(in the rows, 128 means zero)
Each row is followed by its class number.
[ 71,  96, 151, 220, 153, 203,  57,  72, 181,  96,  79, 100, 139, 154, 117,
 181, 139, 196, 105, 170, 177, 137, 152, 130, 108, 131, 103, 106,  94, 100,
 165, 121, 227, 197, 141] | 8
[121,  97,  46, 167, 113,  72, 126, 192, 155, 162, 142, 164, 163, 157, 100,
 150,  98, 166, 105,  94, 152, 144, 122, 170, 103,  78, 174,  97, 183, 122,
 129,  70, 161,  98, 128] | 6
[177, 100, 123, 145, 137, 123, 139, 141, 153, 128, 175, 176, 139, 150, 109,
 162, 132, 172, 147, 125, 137, 137, 186, 196, 142, 180, 196, 108, 158, 132,
 129, 104, 132, 113, 124] | 4
[130, 109,  66, 145,  96,  96, 132, 199, 126, 160, 133, 150, 158, 164, 105,
 136, 134, 137, 121,  91, 143, 138, 107, 138, 113,  90, 167,  94, 166, 138,
 135,  83, 150,  49, 139] | 1
[131, 112,  57, 168, 111,  83, 143, 170, 130, 167, 133, 151, 164, 139, 106,
 130, 110, 140, 108,  91, 146, 154, 124, 155, 100,  92, 183, 108, 181, 129,
 140,  87, 169,  45, 133] | 5
[159, 145, 138,  96, 116,  97, 118, 153, 114, 169, 150, 132, 128, 133, 134,
 117, 163,  86, 190, 143,  96,  72, 167, 139, 166, 154, 119, 173,  80, 161,
 130,  37, 137,  90, 178] | 1
[157,  98, 147,  99, 153, 102, 155, 196, 186,  98, 145, 173, 173, 182,  88,
 164, 136, 163, 129, 143, 149, 159, 149, 159,  71, 111, 149,  77,  19, 102,
 106,  52, 209, 148, 148] | 4
[159, 161, 160, 100, 128,  85, 144, 124, 120, 177, 159, 129, 106, 106, 151,
  80, 154,  93, 186, 131, 120, 117, 166, 137, 171, 172, 125, 178,  96, 160,
 137,  71, 125, 112, 158] | 5
[140, 107, 155,  89, 159,  91, 150, 169, 186, 110, 161, 170, 180, 151,  91,
 146, 134, 150, 128, 132, 154, 165, 148, 160,  68, 102, 138,  73,  34,  99,
  99,  59, 182, 149, 151] | 7
[119, 116,  54, 171, 118, 100, 128, 186, 141, 155, 125, 147, 167, 164,  98,
 133, 132, 140, 109, 103, 148, 122, 102, 162,  99, 100, 177,  97, 182, 128,
 122,  83, 189,  71, 128] | 8
[159, 150, 167, 103, 160,  89, 129, 106, 124, 153, 187, 126, 153, 119, 121,
  98, 157,  85, 196, 138, 133, 104, 168, 161, 162, 168, 141, 162,  97, 147,
 129,  54, 143, 109, 177] | 7
[124, 114,  84, 135, 127,  90, 140, 168, 132, 171, 152, 144, 169, 149,  81,
 117, 114, 132, 119, 100, 147, 131,  96, 143,  99, 108, 168, 100, 158, 112,
 117,  88, 155,  39, 147] | 7
[117,  95,  75, 130, 117,  91, 126, 194, 152, 156, 138, 149, 152, 156,  99,
 146, 119, 168, 117,  94, 148, 150,  98, 144, 115,  90, 175,  89, 159, 120,
 152,  67, 144,  58, 147] | 6
[ 97,  85, 168, 176, 162, 175,  63,  59, 187, 118, 119, 107, 136, 153, 120,
 181, 119, 204, 110, 135, 182, 148, 185, 131,  97, 121,  99, 101,  75,  74,
 173,  98, 195, 192, 149] | 7
[140, 108, 142,  97, 150,  83, 150, 182, 190,  99, 166, 185, 182, 162, 107,
 170, 126, 186, 115, 130, 159, 175, 149, 163,  77,  84, 138,  67,  62, 106,
 107,  57, 195, 191, 134] | 6
[141,  99,  44, 185, 110,  81, 120, 191, 143, 170, 150, 158, 176, 169,  83,
 133, 115, 133, 111,  71, 150, 149, 118, 170,  92,  88, 184, 115, 183, 124,
 121,  71, 187,  86, 135] | 0
[ 95,  82, 147, 188, 154, 169,  51,  69, 184, 108, 107, 100, 142, 172, 111,
 179, 129, 194, 105, 127, 169, 141, 177, 113, 105, 122, 101, 105,  80,  94,
 174,  94, 227, 206, 147] | 0
[170, 105, 127, 135, 105, 125, 129, 139, 145, 122, 162, 183, 138, 152, 116,
 131, 125, 173, 123, 143, 128, 135, 171, 171, 136, 161, 177, 120, 167, 151,
 105, 131,  96, 161, 118] | 3
[154, 112, 105, 147, 124, 136, 130, 137, 160, 137, 153, 183, 145, 143, 122,
 158, 141, 171, 133, 140, 135, 117, 173, 199, 129, 167, 181, 100, 187, 139,
 119, 111, 136, 142, 116] | 8
[168, 103, 120, 138, 138,  75, 159, 201, 188, 111, 158, 182, 169, 192,  89,
 158, 121, 166, 130, 141, 155, 157, 169, 191,  64,  97, 148,  93,  56, 109,
 116,  54, 205, 192, 141] | 4
[ 83,  78, 151, 218, 149, 198,  45,  69, 172,  94,  78, 105, 145, 166, 117,
 192, 122, 213, 117, 156, 166, 155, 177, 116,  97, 119, 106, 124,  77, 106,
 168, 113, 209, 214, 144] | 3
[121,  94,  53, 168, 104,  82, 145, 174, 131, 165, 146, 160, 179, 161,  99,
 124, 112, 144, 105,  78, 162, 138, 144, 161,  98,  80, 180, 112, 184, 131,
 133,  86, 180,  56, 131] | 9
[133, 126,  45, 193, 106,  77, 135, 191, 144, 157, 131, 162, 153, 173, 109,
 122, 120, 140, 101, 102, 160, 126, 122, 176,  96,  98, 164, 107, 207, 132,
 123,  90, 166,  98, 122] | 8
[166, 150, 144, 112, 146,  83, 127, 122, 124, 151, 181, 131, 147, 140, 113,
 105, 164,  88, 188, 122, 114, 102, 158, 140, 159, 166, 133, 175, 103, 153,
 128,  54, 179, 128, 175] | 0
[170, 148, 147, 102, 127,  86, 126, 140, 121, 172, 156, 134, 123, 124, 153,
 110, 162,  99, 196, 132, 110,  99, 175, 150, 168, 155, 124, 176,  87, 164,
 125,  54, 135, 121, 168] | 1
[159, 124, 122, 141, 135,  74, 166, 181, 172, 113, 170, 191, 183, 165, 125,
 145, 165, 162, 125, 112, 174, 200, 163, 190,  68,  85, 151,  90,  82, 131,
 106,  52, 194, 198, 141] | 2
[142,  96, 141,  97, 129,  84, 160, 180, 189, 119, 144, 195, 178, 171, 106,
 141, 124, 168, 111, 124, 161, 153, 173, 164,  67,  79, 129,  96,  52, 107,
 107,  64, 190, 171, 140] | 9
[ 95,  79, 160, 197, 155, 193,  40,  60, 171,  88,  94, 101, 141, 174, 131,
 193, 128, 221, 109, 132, 167, 147, 198, 109, 102, 119, 101, 113,  75, 101,
 182, 100, 208, 210, 139] | 3
[164, 110, 125, 124, 126, 107, 134, 137, 163, 136, 181, 176, 139, 120, 126,
 157, 123, 177, 127, 132, 133, 145, 171, 192, 142, 155, 185,  91, 182, 140,
 113, 113,  83, 149, 120] | 6
[139,  98, 136, 119, 127,  83, 162, 182, 185, 107, 157, 199, 187, 173, 106,
 147, 133, 157, 117, 121, 174, 177, 182, 176,  69,  77, 140,  93,  69, 115,
 111,  66, 198, 181, 133] | 9
[158, 108, 108, 138, 128, 112, 130, 141, 160, 137, 186, 185, 138, 118, 126,
 169, 118, 179, 125, 126, 135, 147, 186, 199, 135, 158, 184,  98, 182, 137,
 119,  98,  97, 134, 127] | 6
[161, 105, 125, 125, 143,  73, 147, 183, 192, 116, 167, 182, 184, 173,  85,
 141, 126, 168, 104, 111, 155, 172, 149, 165,  66,  92, 148,  85,  62, 114,
  96,  64, 220, 208, 139] | 0
[166,  95, 151, 126, 122, 135, 129, 146, 157, 126, 160, 162, 132, 154,  88,
 147, 135, 166, 155, 149, 129, 122, 144, 178, 150, 180, 182, 110, 144, 127,
 126, 119, 123, 112, 128] | 4
[ 89,  79, 167, 182, 148, 191,  54,  67, 179, 106,  92, 103, 139, 166, 126,
 182, 152, 234, 100, 129, 173, 138, 162, 119, 114, 116, 102,  97,  80,  91,
 194,  92, 214, 183, 149] | 2
[161, 151, 154, 114, 135,  88, 129, 104, 124, 155, 156, 133, 134, 114, 137,
 111, 146, 100, 195, 131, 120, 112, 168, 151, 163, 162, 139, 183, 108, 158,
 152,  61, 152, 103, 162] | 5
[106,  79, 149, 219, 156, 172,  62,  82, 188, 100,  99, 106, 123, 185, 121,
 205, 123, 216, 114, 140, 179, 151, 198, 141,  99, 130, 106, 107,  79,  80,
 195,  96, 212, 192, 147] | 4
[166, 163, 132, 107, 120,  87, 136, 154, 114, 178, 156, 140, 114, 128, 149,
 106, 157,  89, 185, 142, 100,  82, 171, 143, 163, 158, 106, 179,  94, 161,
 127,  57, 123, 123, 170] | 1
[155, 133, 129, 160, 134,  86, 154, 192, 184, 109, 158, 195, 173, 165, 125,
 149, 150, 149, 128, 140, 176, 194, 162, 190,  60,  96, 138,  97,  89, 124,
  89,  72, 197, 211, 126] | 8
[160, 132, 117, 151, 109, 120, 141, 143, 155, 144, 165, 187, 128, 143, 130,
 126, 136, 154, 125, 139, 144, 123, 165, 199, 137, 178, 174, 110, 198, 149,
 106, 131, 112, 156, 105] | 8
[153,  95, 113, 135, 115, 124, 143, 125, 140, 135, 179, 191, 170, 139, 117,
 155, 138, 158, 133, 113, 147, 138, 202, 195, 134, 154, 201, 111, 184, 143,
 134, 103, 128,  90, 133] | 9
[141, 101, 139, 126, 127,  84, 157, 179, 185, 118, 157, 193, 184, 166, 108,
 147, 129, 161, 118, 117, 168, 172, 183, 176,  64,  81, 137,  99,  66, 115,
 111,  65, 197, 181, 135] | 9
[170, 149, 150, 141, 141,  95, 116, 121, 116, 126, 169, 152, 149, 148, 139,
 118, 153, 108, 187, 140, 129, 121, 192, 150, 153, 160, 130, 190, 107, 162,
 115,  62, 149, 157, 159] | 3
[161, 105, 129, 120, 147,  77, 142, 180, 189, 111, 164, 177, 195, 172,  78,
 142, 127, 158, 113, 125, 152, 161, 148, 166,  67,  95, 151,  85,  57, 121,
  93,  60, 215, 208, 142] | 0
[149, 146, 158,  82, 132, 101, 120, 135, 112, 158, 149, 125, 132, 135, 130,
  96, 188, 101, 185, 137, 103,  69, 145, 131, 177, 167, 118, 169,  72, 158,
 131,  28, 143,  84, 176] | 2
[ 75, 102, 156, 215, 151, 190,  59,  62, 181, 109,  86, 102, 137, 164, 126,
 183, 143, 195, 113, 158, 179, 138, 155, 127, 108, 137, 104, 113, 102,  98,
 159, 114, 242, 193, 143] | 8
[168, 104, 106, 143, 105, 108, 137, 140, 152, 137, 173, 191, 145, 139, 126,
 152, 129, 170, 138, 128, 137, 136, 183, 196, 148, 151, 186, 106, 190, 159,
 117, 125, 120, 152, 112] | 1
[161, 102, 141, 115, 112, 133, 135, 140, 151, 131, 171, 170, 142, 128, 121,
 146, 146, 170, 135, 128, 129, 140, 155, 170, 156, 152, 184,  94, 156, 149,
 123, 129, 124, 132, 122] | 1
[ 98,  78, 153, 196, 150, 192,  49,  68, 170,  85, 102, 107, 146, 174, 128,
 189, 119, 220,  99, 142, 165, 142, 193, 103,  93, 112, 101, 108,  84, 103,
 179, 107, 204, 218, 138] | 3
[157, 171, 183, 121, 146, 104, 122, 122, 137, 145, 156, 133, 118, 128, 148,
  88, 172,  92, 191, 150, 133,  99, 151, 151, 171, 184, 115, 178, 108, 159,
 119,  78, 146, 154, 154] | 8
[167, 105, 114, 140, 114, 110, 136, 131, 152, 131, 175, 186, 151, 137, 124,
 153, 132, 177, 136, 121, 140, 140, 179, 192, 152, 151, 193, 103, 180, 157,
 119, 125, 134, 153, 113] | 1
[160, 156, 165, 107, 142,  94, 123, 114, 119, 142, 165, 136, 146, 128, 144,
 119, 167,  93, 206, 135, 120,  99, 170, 148, 181, 169, 132, 174,  96, 174,
 131,  60, 160, 125, 165] | 1
[153, 106, 128, 114, 145,  79, 149, 181, 194, 107, 162, 185, 177, 167,  90,
 151, 136, 155, 118, 114, 151, 181, 147, 157,  70,  96, 147,  87,  60, 114,
  93,  69, 212, 201, 135] | 0
[126,  94,  94, 120, 119, 103, 125, 189, 147, 158, 134, 136, 158, 174,  70,
 122, 141, 151, 115,  86, 144, 148,  70, 104, 112, 104, 169,  97, 130, 114,
 137,  81, 185,  59, 155] | 0
[ 76,  92, 153, 204, 146, 190,  65,  56, 166, 113,  84,  88, 145, 134, 124,
 192, 131, 185, 112, 146, 169, 170, 160, 113, 102, 117, 123, 106,  88, 100,
 188, 111, 214, 148, 152] | 5
[153, 165, 175,  85, 136, 107, 127, 129, 126, 159, 148, 119, 113, 132, 140,
  78, 176,  90, 184, 158, 118,  72, 136, 130, 174, 183, 114, 173,  82, 158,
 118,  65, 144, 126, 166] | 8
[ 70,  81, 159, 211, 140, 190,  63,  52, 166, 111,  96, 101, 151, 153, 125,
 187, 133, 187, 106, 133, 182, 154, 190, 121, 105, 114, 110, 120,  96,  94,
 180, 114, 214, 160, 146] | 9
[169,  92, 133, 121, 110, 123, 123, 137, 161, 140, 166, 179, 143, 133, 116,
 157, 135, 183, 144, 124, 131, 137, 165, 182, 145, 152, 186, 100, 163, 147,
 116, 118, 125, 133, 123] | 1
[133, 104, 140,  94, 150,  92, 143, 189, 198, 106, 149, 177, 169, 149, 104,
 178, 130, 182, 125, 128, 152, 180, 140, 165,  73,  84, 137,  66,  51, 104,
 108,  55, 175, 187, 138] | 6
[165, 109, 141, 128, 127, 117, 140, 121, 157, 142, 197, 179, 136, 116, 104,
 120, 120, 159, 128, 138, 152, 145, 170, 190, 144, 170, 181, 106, 167, 134,
  98, 134,  92, 143, 121] | 7
[143, 118, 128, 127, 141,  87, 149, 192, 195, 101, 142, 187, 171, 175, 103,
 144, 141, 167, 112, 140, 167, 157, 146, 176,  67,  91, 133,  78,  70, 114,
  90,  67, 211, 204, 126] | 8
[156, 110, 121, 123, 131, 114, 130, 140, 158, 124, 181, 185, 144, 122, 116,
 164, 122, 179, 136, 131, 131, 136, 176, 200, 148, 160, 182, 100, 172, 138,
 134, 100, 100, 131, 128] | 6
[109, 102,  98, 112, 125, 104, 123, 182, 142, 148, 133, 132, 154, 152,  95,
 135, 131, 158, 123,  95, 147, 145,  77, 131, 129, 101, 170,  83, 150, 120,
 156,  77, 145,  42, 152] | 6
[164, 124, 111, 151, 122,  73, 165, 199, 174, 114, 158, 195, 171, 157, 134,
 170, 148, 145, 135, 130, 162, 208, 181, 191,  65,  69, 137,  94,  79, 130,
  99,  73, 179, 213, 137] | 1
[127, 105,  50, 172, 109,  78, 127, 185, 135, 167, 135, 156, 173, 176, 100,
 124, 133, 159, 102,  77, 151, 124, 111, 163, 103,  90, 179, 104, 181, 134,
 142,  55, 180,  57, 143] | 2
[168, 115,  94, 172, 131,  64, 156, 205, 187, 122, 171, 197, 174, 166,  96,
 160, 137, 147, 119, 117, 160, 206, 179, 199,  49,  74, 141, 107,  78, 113,
  92,  55, 200, 227, 145] | 0
[158, 110, 170, 105, 130, 131, 137, 114, 165, 136, 191, 178, 128, 117, 104,
 131, 127, 164, 140, 130, 141, 145, 153, 170, 143, 179, 171, 107, 149, 123,
 110, 134,  97, 132, 123] | 7
[ 86,  78, 152, 212, 146, 195,  38,  69, 172,  95,  78, 104, 136, 172, 120,
 200, 126, 214, 114, 150, 165, 155, 177, 103,  93, 115,  94, 124,  77,  95,
 164, 107, 200, 199, 147] | 3
[121,  97,  81, 128, 116,  86, 120, 186, 147, 164, 140, 140, 153, 157, 105,
 138, 118, 169, 117,  91, 145, 142, 105, 147, 114,  94, 166,  82, 166, 117,
 141,  70, 140,  54, 143] | 6
[150, 109, 127, 152, 122,  81, 165, 181, 175, 112, 169, 203, 180, 163, 118,
 156, 140, 152, 124, 118, 179, 204, 200, 195,  60,  73, 138, 111,  81, 113,
 108,  67, 189, 186, 142] | 9
[158, 108, 112, 122, 125, 117, 132, 143, 159, 133, 177, 183, 138, 124, 117,
 169, 120, 186, 130, 136, 133, 137, 173, 195, 139, 152, 177,  95, 178, 131,
 128, 107,  90, 144, 126] | 6
